Below are the code and all the weights of a small trained network. Each question names an input and a target symbol and asks about switching units off, where a switched-off unit gives its printed mean instead of its output.

import numpy as np


def w(rows, s, z=0):
    codes = np.array(rows[::2]) - 128.0
    scale = np.full(codes.shape[1], s)
    scale[-1] = z or s
    return codes * scale


def norm(h):
    return h / np.sqrt((h * h).mean(-1, keepdims=True) + 1e-5)


def f(y):
    return y / 2 * (1 + np.tanh(0.7978845608 * (y + 0.044715 * y**3)))


def softmax(a):
    e = np.exp(a - a.max(-1, keepdims=True))
    return e / e.sum(-1, keepdims=True)


def log_softmax(a):
    a = a - a.max(-1, keepdims=True)
    return a - np.log(np.exp(a).sum(-1, keepdims=True))


def net(x, mask):
    ids = ['βζηθμξφψ'.index(c) for c in x.split()]
    T = len(ids)
    res = E[ids] + P[:T]
    u = 0
    for l in range(2):
        r = norm(res)
        for j in range(2):
            rows = slice(2 * j, 2 * j + 2)
            q, k, v = (r @ M[l][rows].T for M in (Q, K, V))
            z = softmax(np.where(np.tri(T) > 0, q @ k.T / 2**0.5, -1e9)) @ v
            o = O[l][rows]
            res = res + np.where(mask[u + j], z, o[:, -1]) @ o[:, :-1]
        u += 2
        y = f(norm(res) @ A[l][:, :-1].T + A[l][:, -1])
        res = res + np.where(mask[u : u + 4], y, B[l][:, -1]) @ B[l][:, :-1]
        u += 4
    return log_softmax(norm(res)[-1] @ U[:, :-1].T + U[:, -1])


Q, K, V, O, A, B = {}, {}, {}, {}, {}, {}
E = w([
[157,57,66,180,133,107,87],'β',
[93,158,183,99,83,254,204],'ζ',
[179,186,184,152,201,118,46],'η',
[163,223,206,168,155,171,82],'θ',
[179,187,183,133,184,174,98],'μ',
[82,171,144,90,207,73,177],'ξ',
[59,180,149,98,190,67,143],'φ',
[176,208,126,153,223,80,80],'ψ',
],0.0006)
P = w([
[207,46,244,92,26,98,161],'0',
[89,171,51,133,252,185,105],'1',
[80,178,82,143,214,174,94],'2',
[66,196,109,150,176,167,81],'3',
[76,193,126,146,151,157,90],'4',
[75,191,133,151,125,143,79],'5',
[86,197,141,155,110,128,70],'6',
[96,197,156,146,85,110,80],'7',
],0.00032)
Q[0] = w([
[186,81,123,132,87,105,120],'L0H1',
[66,181,138,120,170,154,139],'L0H1',
[3,201,173,83,190,62,144],'L0H2',
[129,153,166,101,68,169,160],'L0H2',
],0.0046)
K[0] = w([
[236,28,88,151,90,86,91],'L0H1',
[31,217,160,114,169,151,146],'L0H1',
[218,42,251,53,56,57,175],'L0H2',
[94,165,189,77,114,208,204],'L0H2',
],0.0028)
V[0] = w([
[69,86,75,153,131,187,138],'L0H1',
[119,204,185,105,103,126,170],'L0H1',
[235,61,142,160,150,124,103],'L0H2',
[156,132,145,85,148,250,204],'L0H2',
],0.0015)
O[0] = w([
[149,198,180,83,87,134,64,119],'L0H1',
[140,55,22,97,150,168,136,98],'L0H1',
[122,142,74,76,34,142,225,255],'L0H2',
[168,122,88,210,107,6,107,54],'L0H2',
],0.0013,0.00084)
A[0] = w([
[117,117,70,48,211,152,250,2],'L0N1',
[92,174,206,185,86,181,56,46],'L0N2',
[132,173,136,163,40,188,93,8],'L0N3',
[116,193,37,155,188,217,141,140],'L0N4',
],0.0015,0.00088)
B[0] = w([
[94,189,98,96,59,79,90,112],'L0N1',
[158,174,61,108,80,12,206,176],'L0N2',
[104,109,129,121,127,2,130,128],'L0N3',
[176,83,242,136,73,57,106,255],'L0N4',
],0.0012,0.00096)
Q[1] = w([
[155,104,185,141,150,172,161],'L1H1',
[114,142,175,126,192,166,149],'L1H1',
[255,51,111,179,46,112,109],'L1H2',
[255,50,112,180,45,114,109],'L1H2',
],0.0035)
K[1] = w([
[188,81,155,184,102,124,99],'L1H1',
[128,107,91,158,77,112,87],'L1H1',
[80,195,151,207,112,57,4],'L1H2',
[79,197,152,206,114,58,4],'L1H2',
],0.0037)
V[1] = w([
[82,73,142,177,71,42,47],'L1H1',
[36,206,155,136,106,129,52],'L1H1',
[61,136,254,153,211,165,78],'L1H2',
[25,165,168,216,26,131,51],'L1H2',
],0.00095)
O[1] = w([
[167,75,73,133,192,149,123,85],'L1H1',
[172,129,90,92,117,147,215,5],'L1H1',
[178,103,134,43,192,110,107,98],'L1H2',
[9,200,115,61,207,125,154,47],'L1H2',
],0.0013,0.00015)
A[1] = w([
[124,142,99,143,92,94,132,81],'L1N1',
[108,160,134,109,131,133,125,254],'L1N2',
[138,103,123,140,101,255,111,247],'L1N3',
[148,104,146,150,144,127,95,243],'L1N4',
],0.0047,0.00061)
B[1] = w([
[207,160,137,49,219,127,137,174],'L1N1',
[214,88,99,192,117,154,73,250],'L1N2',
[182,249,124,176,247,113,18,163],'L1N3',
[150,184,182,127,47,164,212,255],'L1N4',
],0.0013,0.00086)
U = w([
[12,217,30,35,97,207,113,115],'β',
[25,126,96,226,211,50,187,32],'ζ',
[170,61,60,104,77,161,54,3],'η',
[102,39,43,188,121,118,73,104],'θ',
[207,140,83,21,197,21,190,150],'μ',
[125,107,210,142,2,150,226,190],'ξ',
[51,38,210,45,240,199,73,58],'φ',
[202,224,168,212,172,176,34,205],'ψ',
],0.0063,0.0022)

Each question gives the input, a string of symbols that net reads in full, and the target symbol t.
The units are the heads (2 rows each of Q, K, V and O) and the neurons (one row each of A and B). Each row of codes is followed by its name. A weight is (code - 128) times the scale printed after its matrix; where a second scale follows, it is the last column's (O, A, B and U).
mask holds one flag per unit, layer by layer, with each layer's heads first. A switched-off unit (its flag False) gives its mean, the last column of its rows in O or B, instead of its output. The means were averaged over made-up inputs and are rounded, as every weight is.
A unit's drop is (log p(t) with every unit on - log p(t) with that unit switched off) / (log p(t) with every unit on - log p(t) with every unit switched off).
The circuit of an input: a set's keep is (log p(t) with only the set's units on - log p(t) with every unit switched off) / (log p(t) with every unit on - log p(t) with every unit switched off). Starting from all 12 units, units are removed one at a time, each time the one whose removal leaves the highest keep (on an exact tie, the one counted first), for as long as the keep stays at least 0.8.
units of the circuit, in order: the units of the circuit, biggest drop first
most important unit: the unit with the biggest drop
top k neurons: the k neurons with the biggest drops, biggest first
k most important neurons of layer l: the k neurons of layer l with the biggest drops, biggest first
which heads matter: for each layer, one digit per head in row order, 1 if its drop is at least 0.15 and else 0, layers parted by /
input θ η β ζ ξ μ β η, target ξ: 3 most important neurons of layer 1 => (L1N3, L1N4, L1N1)
input β ξ ξ β μ β ξ, target β: top 3 neurons => (L0N1, L1N4, L0N2)
input η β φ, target η: 3 most important neurons of layer 0 => (L0N2, L0N1, L0N4)
input η ζ θ β η μ ξ, target η: 3 most important neurons of layer 0 => (L0N2, L0N3, L0N1)
input ξ β β ξ ζ η ζ ζ, target μ: which heads matter => 11 / 00
input θ β β β ξ β β φ, target θ: top neuron => (L1N4)
input β ψ θ μ ζ, target ψ: top 3 neurons => (L1N3, L1N4, L1N2)
input ξ θ β η β ξ φ, target ξ: units of the circuit, in order => (L1H2, L0H1, L1N3)
input ψ β β μ θ μ β θ, target ξ: units of the circuit, in order => (L1N3, L0N2)
input ξ ζ β, target ψ: units of the circuit, in order => (L1N3, L0N2)
input β β θ ψ ψ θ, target ξ: top 4 neurons => (L0N2, L1N3, L0N3, L0N4)
input ψ β η μ β μ β φ, target ψ: top 4 neurons => (L0N2, L0N3, L0N4, L1N4)
input μ β ξ β μ, target ξ: top 3 neurons => (L0N2, L0N4, L1N3)
input μ φ ζ φ, target μ: which heads matter => 11 / 01
input ψ ξ φ, target ψ: most important unit => L1H2
input ζ β ξ β, target ξ: top 2 neurons => (L0N1, L1N4)
input ζ ζ β, target ψ: top 3 neurons => (L1N3, L1N4, L0N2)
input φ ξ β φ μ ξ, target φ: top 2 neurons => (L0N2, L1N3)
input η θ β φ β θ β η, target ξ: top 3 neurons => (L1N3, L0N2, L1N1)
input ζ μ φ, target ζ: top 2 neurons => (L1N3, L0N2)
input β β β η ζ β, target μ: which heads matter => 10 / 00
input ξ β ζ β ψ θ μ ξ, target ξ: top 3 neurons => (L0N2, L0N3, L1N3)
input ψ β μ ξ, target ψ: top 2 neurons => (L0N2, L0N3)
input η ζ ψ β ξ, target η: 2 most important neurons of layer 0 => (L0N2, L0N1)
input θ ξ β β β β ξ ξ, target θ: which heads matter => 10 / 00
input θ ξ ξ ξ ξ, target θ: which heads matter => 11 / 00
input φ φ φ β φ, target φ: most important unit => L0H2
input η ζ β β φ, target η: 2 most important neurons of layer 0 => (L0N2, L0N4)
input ξ θ β ζ, target ψ: most important unit => L0H1
input ζ β ξ ξ ζ β β φ, target ζ: top 2 neurons => (L1N3, L0N4)
